Here is a tiny trained network, its code and every weight. The questions are about switching its units off for an input and a target symbol, where a switched-off unit gives its printed mean instead of its output.

import numpy as np


def w(rows, s, z=0):
    codes = np.array(rows[::2]) - 128.0
    scale = np.full(codes.shape[1], s)
    scale[-1] = z or s
    return codes * scale


def f(y):
    return np.maximum(y, 0)


def softmax(a):
    e = np.exp(a - a.max(-1, keepdims=True))
    return e / e.sum(-1, keepdims=True)


def log_softmax(a):
    a = a - a.max(-1, keepdims=True)
    return a - np.log(np.exp(a).sum(-1, keepdims=True))


def net(x, mask):
    ids = ['ΘΦΨαγδεηλστ'.index(c) for c in x.split()]
    T = len(ids)
    res = E[ids] + P[:T]
    u = 0
    for l in range(2):
        r = res
        for j in range(2):
            rows = slice(2 * j, 2 * j + 2)
            q, k, v = (r @ M[l][rows].T for M in (Q, K, V))
            z = softmax(np.where(np.tri(T) > 0, q @ k.T / 2**0.5, -1e9)) @ v
            o = O[l][rows]
            res = res + np.where(mask[u + j], z, o[:, -1]) @ o[:, :-1]
        u += 2
        y = f(res @ A[l][:, :-1].T + A[l][:, -1])
        res = res + np.where(mask[u : u + 16], y, B[l][:, -1]) @ B[l][:, :-1]
        u += 16
    return log_softmax(res[-1] @ U[:, :-1].T + U[:, -1])


Q, K, V, O, A, B = {}, {}, {}, {}, {}, {}
E = w([
[126,109,114,95,175,30,174],'Θ',
[111,120,142,49,199,55,117],'Φ',
[41,198,59,167,182,62,254],'Ψ',
[98,121,117,89,93,13,128],'α',
[133,100,151,22,123,100,132],'γ',
[66,167,187,67,116,72,104],'δ',
[153,119,159,85,86,47,152],'ε',
[103,149,180,116,131,114,148],'η',
[228,93,176,89,102,96,191],'λ',
[93,187,155,229,44,93,162],'σ',
[180,132,216,112,182,209,152],'τ',
],0.0093)
P = w([
[122,237,38,67,132,144,146],'0',
[181,153,103,173,216,45,111],'1',
[109,132,138,108,128,141,194],'2',
[116,234,99,66,102,85,133],'3',
[151,118,143,176,200,63,74],'4',
[104,89,165,123,114,152,165],'5',
[117,216,98,73,96,93,121],'6',
[134,80,173,186,180,77,39],'7',
[92,46,189,141,100,161,138],'8',
[115,200,98,77,101,103,107],'9',
[120,41,205,201,160,84,3],'10',
[81,2,216,155,78,169,109],'11',
[112,176,100,79,97,112,90],'12',
],0.0083)
Q[0] = w([
[212,46,151,4,127,9,139],'0.h1',
[2,13,14,37,154,78,144],'0.h1',
[197,149,35,217,182,209,76],'0.h2',
[111,49,113,189,179,183,167],'0.h2',
],0.031)
K[0] = w([
[223,50,101,5,113,112,127],'0.h1',
[3,25,43,69,166,35,112],'0.h1',
[190,245,42,87,129,154,131],'0.h2',
[92,186,106,76,156,89,208],'0.h2',
],0.032)
V[0] = w([
[148,121,111,116,131,146,163],'0.h1',
[146,99,170,121,119,126,52],'0.h1',
[41,105,113,82,255,97,189],'0.h2',
[119,78,83,36,76,36,107],'0.h2',
],0.009)
O[0] = w([
[146,127,128,104,132,135,126,142],'0.h1',
[142,159,116,184,154,133,142,66],'0.h1',
[106,30,105,186,135,174,61,250],'0.h2',
[254,157,99,180,80,152,98,254],'0.h2',
],0.0063,0.0033)
A[0] = w([
[104,159,164,69,140,62,145,1],'0.n1',
[190,74,132,110,176,151,99,111],'0.n2',
[164,78,166,162,184,176,217,68],'0.n3',
[130,58,110,138,230,170,137,93],'0.n4',
[100,145,68,199,54,173,132,86],'0.n5',
[138,155,19,117,133,152,148,119],'0.n6',
[141,211,107,84,177,109,132,33],'0.n7',
[136,91,173,129,127,100,80,206],'0.n8',
[118,151,144,140,43,249,133,142],'0.n9',
[118,161,115,70,84,158,28,44],'0.n10',
[79,72,121,134,77,168,212,116],'0.n11',
[200,95,177,13,116,222,139,135],'0.n12',
[96,178,151,136,85,139,151,41],'0.n13',
[130,143,189,203,207,105,154,174],'0.n14',
[167,69,211,123,92,67,128,96],'0.n15',
[155,75,165,70,105,213,225,118],'0.n16',
],0.011,0.0063)
B[0] = w([
[75,185,99,127,93,165,83,155],'0.n1',
[103,116,86,130,150,142,67,184],'0.n2',
[160,42,95,138,103,96,82,153],'0.n3',
[105,159,137,157,84,82,122,170],'0.n4',
[102,69,59,142,148,137,153,146],'0.n5',
[176,123,198,118,161,112,92,158],'0.n6',
[131,100,116,154,54,113,152,154],'0.n7',
[164,154,186,166,157,135,167,255],'0.n8',
[112,163,157,63,102,172,122,161],'0.n9',
[151,74,127,165,194,106,170,145],'0.n10',
[147,121,111,100,170,177,150,165],'0.n11',
[5,152,127,208,103,81,124,209],'0.n12',
[94,137,105,137,79,129,99,139],'0.n13',
[126,126,128,131,177,166,85,204],'0.n14',
[98,110,123,173,101,167,124,216],'0.n15',
[207,182,84,94,107,201,72,177],'0.n16',
],0.022,0.0065)
Q[1] = w([
[149,49,165,145,252,155,128],'1.h1',
[159,119,97,146,141,146,119],'1.h1',
[139,136,125,133,125,106,134],'1.h2',
[140,100,143,169,138,216,146],'1.h2',
],0.039)
K[1] = w([
[3,234,34,108,79,170,188],'1.h1',
[157,133,128,122,184,141,104],'1.h1',
[140,139,144,151,128,152,157],'1.h2',
[142,173,66,71,133,24,124],'1.h2',
],0.031)
V[1] = w([
[135,148,157,123,176,136,133],'1.h1',
[84,140,100,126,111,157,145],'1.h1',
[76,7,50,139,97,131,3],'1.h2',
[105,229,238,58,172,149,107],'1.h2',
],0.0052)
O[1] = w([
[157,118,135,168,104,198,155,127],'1.h1',
[148,135,118,68,172,46,102,174],'1.h1',
[177,254,37,179,140,154,90,253],'1.h2',
[137,168,201,80,141,144,174,177],'1.h2',
],0.0025,0.0034)
A[1] = w([
[165,93,86,103,204,150,109,56],'1.n1',
[113,157,126,116,88,151,156,231],'1.n2',
[171,144,93,100,97,90,155,144],'1.n3',
[125,148,180,82,127,123,233,224],'1.n4',
[87,173,141,102,131,173,161,10],'1.n5',
[115,134,131,112,75,170,225,57],'1.n6',
[126,78,182,90,144,71,209,23],'1.n7',
[143,81,98,154,30,85,146,180],'1.n8',
[98,103,147,134,111,152,113,95],'1.n9',
[170,87,79,97,196,90,204,120],'1.n10',
[72,126,92,76,71,174,114,25],'1.n11',
[162,127,86,127,81,155,127,1],'1.n12',
[167,114,135,55,150,178,111,164],'1.n13',
[161,138,159,41,109,146,43,66],'1.n14',
[110,164,136,75,173,73,142,68],'1.n15',
[188,66,129,160,75,50,248,88],'1.n16',
],0.014,0.0072)
B[1] = w([
[173,111,135,112,83,159,172,173],'1.n1',
[137,185,89,97,87,141,158,255],'1.n2',
[100,139,117,172,132,128,120,146],'1.n3',
[108,81,208,99,122,128,196,160],'1.n4',
[148,100,146,119,185,176,108,181],'1.n5',
[124,114,113,165,112,65,91,163],'1.n6',
[157,67,70,57,191,113,115,134],'1.n7',
[177,113,162,130,88,106,128,196],'1.n8',
[131,152,96,90,132,93,146,201],'1.n9',
[108,174,56,137,175,23,130,151],'1.n10',
[112,34,110,161,158,126,129,232],'1.n11',
[105,91,144,119,114,73,142,153],'1.n12',
[102,142,168,71,151,76,90,150],'1.n13',
[152,192,135,83,111,89,74,145],'1.n14',
[138,98,155,134,167,173,170,135],'1.n15',
[83,109,127,109,96,189,5,153],'1.n16',
],0.028,0.0096)
U = w([
[255,83,148,158,161,147,135,254],'Θ',
[47,148,165,225,158,79,126,243],'Φ',
[147,125,109,127,149,85,164,86],'Ψ',
[104,106,159,132,85,146,105,68],'α',
[87,126,87,123,127,171,145,143],'γ',
[81,122,162,116,106,119,189,128],'δ',
[127,176,120,148,78,110,144,92],'ε',
[160,135,135,98,122,125,121,63],'η',
[122,72,122,154,100,98,156,53],'λ',
[113,71,143,109,153,116,134,68],'σ',
[108,125,111,144,123,96,90,16],'τ',
],0.0071,0.0061)

Each question gives the input, a string of symbols that net reads in full, and the target symbol t.
The units are the heads (2 rows each of Q, K, V and O) and the neurons (one row each of A and B). Each row of codes is followed by its name. A weight is (code - 128) times the scale printed after its matrix; where a second scale follows, it is the last column's (O, A, B and U).
mask holds one flag per unit, layer by layer, with each layer's heads first. A switched-off unit (its flag False) gives its mean, the last column of its rows in O or B, instead of its output. The means were averaged over made-up inputs and are rounded, as every weight is.
A unit's drop is (log p(t) with every unit on - log p(t) with that unit switched off) / (log p(t) with every unit on - log p(t) with every unit switched off).
The circuit of an input: a set's keep is (log p(t) with only the set's units on - log p(t) with every unit switched off) / (log p(t) with every unit on - log p(t) with every unit switched off). Starting from the 12 units with the biggest drops (on a tie, the unit counted first), units are removed one at a time, each time the one whose removal leaves the highest keep (on an exact tie, the one counted first), for as long as the keep stays at least 0.8.
circuit, biggest first: the units of the circuit, biggest drop first
most important unit: the unit with the biggest drop
top k neurons: the k neurons with the biggest drops, biggest first
k most important neurons of layer l: the k neurons of layer l with the biggest drops, biggest first
which heads matter: for each layer, one digit per head in row order, 1 if its drop is at least 0.15 and else 0, layers parted by /
input γ Ψ Θ γ α, target Θ: most important unit -> 0.n12
input ε γ γ Ψ, target Φ: which heads matter -> 11 / 01
input γ τ Ψ γ δ Ψ Φ, target σ: which heads matter -> 01 / 01
input η δ λ σ σ Ψ α, target λ: top 3 neurons -> (1.n11 0.n1 0.n7)
input α Φ τ ε γ ε γ τ γ Ψ δ, target Θ: top 4 neurons -> (0.n12 0.n8 1.n10 0.n4)
input λ δ δ δ ε τ α, target γ: top 3 neurons -> (0.n1 1.n2 0.n3)
input γ δ σ η δ Θ τ λ Φ α Ψ, target Θ: circuit, biggest first -> (0.n12 0.n14)
input λ λ ε α ε σ σ ε η λ λ, target Φ: which heads matter -> 00 / 00
input Θ ε Θ, target Θ: top 2 neurons -> (0.n12 0.n9)
input λ Θ τ Θ, target γ: which heads matter -> 01 / 01
input δ δ λ α Θ τ γ ε α Φ Ψ Ψ, target Ψ: top 3 neurons -> (1.n10 0.n11 1.n1)
input δ η Ψ Ψ δ α, target α: which heads matter -> 01 / 00
input σ Ψ Ψ α ε σ η α δ Ψ δ γ α, target σ: which heads matter -> 00 / 01
input δ η Θ γ, target δ: 2 most important neurons of layer 0 -> (0.n14 0.n2)
input λ λ λ τ τ, target Φ: circuit, biggest first -> (0.n12 1.n2)
input η σ Φ Ψ σ η Θ γ σ δ τ η, target η: most important neuron of layer 1 -> (1.n13)
input Θ γ γ Θ τ Θ δ Φ γ Φ, target Φ: 2 most important neurons of layer 1 -> (1.n10 1.n2)
input ε η λ Ψ Ψ λ τ δ Ψ Θ, target σ: top 3 neurons -> (0.n8 0.n16 1.n7)
input η ε σ δ τ τ Ψ Ψ ε η γ σ λ, target λ: which heads matter -> 01 / 00
input γ γ γ σ γ δ σ σ α Ψ, target λ: which heads matter -> 11 / 00
input τ σ Θ σ Ψ γ δ ε λ, target λ: 3 most important neurons of layer 1 -> (1.n11 1.n12 1.n8)
input σ λ λ σ Ψ γ τ, target γ: top 3 neurons -> (0.n12 0.n9 1.n2)
input γ σ ε λ η, target Θ: circuit, biggest first -> (0.n12)
input Ψ Φ λ σ γ α Θ, target Φ: 4 most important neurons of layer 0 -> (0.n16 0.n14 0.n15 0.n6)
input σ Ψ σ α τ Ψ σ, target γ: which heads matter -> 01 / 01
input σ α Θ γ δ, target Θ: which heads matter -> 01 / 00
input γ δ Θ Θ λ η γ Θ, target Φ: most important unit -> 0.n4
input Φ ε δ τ α λ Φ δ ε γ δ ε, target ε: 2 most important neurons of layer 0 -> (0.n8 0.n15)
input Ψ η ε δ δ Ψ, target Ψ: 3 most important neurons of layer 0 -> (0.n11 0.n12 0.n15)
input Θ λ γ δ, target ε: top 3 neurons -> (0.n1 0.n10 0.n7)
